Below is a small trained network, with its code and all its weights. Each question gives an input and a class and asks what happens when units are switched off, that is, made to give their printed mean instead of their output.

import numpy as np


def w(rows, s, z=0):
    codes = np.array(rows[::2]) - 128.0
    scale = np.full(codes.shape[1], s)
    scale[-1] = z or s
    return codes * scale


def f(y):
    return np.maximum(y, 0)


def log_softmax(a):
    a = a - a.max(-1, keepdims=True)
    return a - np.log(np.exp(a).sum(-1, keepdims=True))


def net(x, mask):
    res = np.array(x, float).reshape(1, 4) / 4 @ E
    y = f(res @ A[0][:, :-1].T + A[0][:, -1])
    res = res + np.where(mask, y, B[0][:, -1]) @ B[0][:, :-1]
    return log_softmax(res[-1] @ U[:, :-1].T + U[:, -1])


A, B = {}, {}
E = w([
[113,52,220,34,214,248,34,230,61,133,38],'x0',
[71,54,208,229,226,50,54,176,227,17,199],'x1',
[216,42,42,208,69,45,20,225,202,238,18],'x2',
[2,27,241,61,33,89,193,35,224,204,72],'x3',
],0.0043)
A[0] = w([
[14,39,220,80,60,95,172,68,210,191,82,51],'neuron 1',
[81,73,185,202,204,72,74,159,204,37,189,55],'neuron 2',
[206,221,36,28,38,217,190,95,21,243,42,53],'neuron 3',
[239,204,43,195,233,163,61,207,47,38,190,13],'neuron 4',
[143,203,43,209,41,13,216,48,191,126,220,73],'neuron 5',
[144,210,38,219,32,2,225,30,195,125,225,72],'neuron 6',
[83,75,183,198,201,75,77,157,201,40,186,60],'neuron 7',
[56,191,194,71,172,183,205,64,75,35,224,45],'neuron 8',
[52,196,196,68,175,187,209,60,71,31,227,40],'neuron 9',
[87,80,183,196,198,81,79,156,199,41,185,58],'neuron 10',
[14,39,221,80,59,94,173,64,211,192,82,48],'neuron 11',
[11,37,223,79,56,93,174,63,213,193,80,46],'neuron 12',
[84,77,183,198,200,77,78,157,200,40,187,59],'neuron 13',
[103,45,223,37,209,227,44,209,68,142,29,40],'neuron 14',
[210,48,53,200,67,51,43,208,201,226,34,3],'neuron 15',
[53,195,195,69,174,186,208,62,73,33,225,42],'neuron 16',
],0.004,0.0018)
B[0] = w([
[223,225,36,111,227,94,149,146,89,41,180,233],'neuron 1',
[97,107,144,42,44,82,203,52,50,190,141,209],'neuron 2',
[74,83,167,14,9,71,228,40,33,207,149,254],'neuron 3',
[227,229,24,65,232,78,168,126,79,45,187,237],'neuron 4',
[66,37,194,10,168,235,62,209,173,82,175,224],'neuron 5',
[62,31,200,3,169,242,59,224,178,76,179,236],'neuron 6',
[97,108,145,43,44,83,203,52,49,190,141,206],'neuron 7',
[113,76,57,202,183,67,36,96,195,202,40,230],'neuron 8',
[113,76,57,202,183,66,36,96,194,202,40,235],'neuron 9',
[101,109,141,50,48,87,197,66,63,181,139,202],'neuron 10',
[217,220,41,112,223,95,149,144,92,46,178,234],'neuron 11',
[219,222,40,111,224,95,149,144,91,45,178,237],'neuron 12',
[98,108,144,44,44,84,202,56,53,188,140,205],'neuron 13',
[65,43,203,10,158,239,76,222,174,66,196,229],'neuron 14',
[108,74,39,207,211,54,18,84,201,206,27,228],'neuron 15',
[113,75,54,203,184,66,35,94,198,204,39,233],'neuron 16',
],0.0047,0.0055)
U = w([
[124,101,83,197,153,78,48,100,202,196,16,107],'0',
[240,241,82,125,173,108,162,143,83,18,183,111],'1',
[93,111,167,95,29,107,218,66,40,199,136,116],'2',
[80,68,198,93,139,255,82,220,178,64,169,119],'3',
[134,166,181,202,94,145,145,133,141,111,112,254],'4',
[138,193,235,248,70,161,175,148,151,100,117,71],'5',
[137,185,194,250,61,172,186,150,161,85,101,67],'6',
],0.0097,0.011)

Each question gives the input, the list of numbers given to net, and the class t.
The units are the neurons (one row each of A and B). Each row of codes is followed by its name. A weight is (code - 128) times the scale printed after its matrix; where a second scale follows, it is the last column's (A, B and U).
mask holds one flag per neuron, in row order. A switched-off neuron (its flag False) gives its mean, the last column of its row in B, instead of its output. The means were averaged over made-up inputs and are rounded, as every weight is.
A unit's drop is (log p(t) with every unit on - log p(t) with that unit switched off) / (log p(t) with every unit on - log p(t) with every unit switched off).
The circuit of an input: a set's keep is (log p(t) with only the set's units on - log p(t) with every unit switched off) / (log p(t) with every unit on - log p(t) with every unit switched off). Starting from the 12 units with the biggest drops (on a tie, the unit counted first), units are removed one at a time, each time the one whose removal leaves the highest keep (on an exact tie, the one counted first), for as long as the keep stays at least 0.8.
circuit, biggest first: the units of the circuit, biggest drop first
unit that matters most: the unit with the biggest drop
k most important neurons: the k neurons with the biggest drops, biggest first
drop of u: that unit's drop, to one decimal
input [-4,3,-2,-2], class 3: circuit, biggest first : (neuron 6; neuron 5)
input [-7,-4,-4,6], class 3: circuit, biggest first : (neuron 6; neuron 5)
input [8,1,7,6], class 3: unit that matters most : neuron 14
input [-6,5,3,2], class 3: 3 most important neurons : (neuron 6; neuron 5; neuron 3)
input [-8,-2,-4,-6], class 3: 2 most important neurons : (neuron 6; neuron 5)
input [-5,3,0,-2], class 3: 3 most important neurons : (neuron 6; neuron 5; neuron 3)
input [5,-5,-4,-3], class 2: 4 most important neurons : (neuron 3; neuron 6; neuron 5; neuron 15)
input [-7,5,-6,-4], class 3: 4 most important neurons : (neuron 6; neuron 5; neuron 15; neuron 3)
input [2,2,-3,-1], class 4: 2 most important neurons : (neuron 15; neuron 6)
input [-1,6,-1,5], class 2: 4 most important neurons : (neuron 2; neuron 7; neuron 13; neuron 4)
input [-6,-7,-4,-3], class 2: 2 most important neurons : (neuron 3; neuron 14)
input [-5,3,1,-2], class 3: 2 most important neurons : (neuron 6; neuron 5)
input [6,0,-7,1], class 0: drop of neuron 9 : 0.2
input [-2,-6,-8,-7], class 0: drop of neuron 16 : 0.2
input [2,-4,-4,-2], class 0: drop of neuron 8 : 0.2
input [1,-2,-6,5], class 0: drop of neuron 9 : 0.2
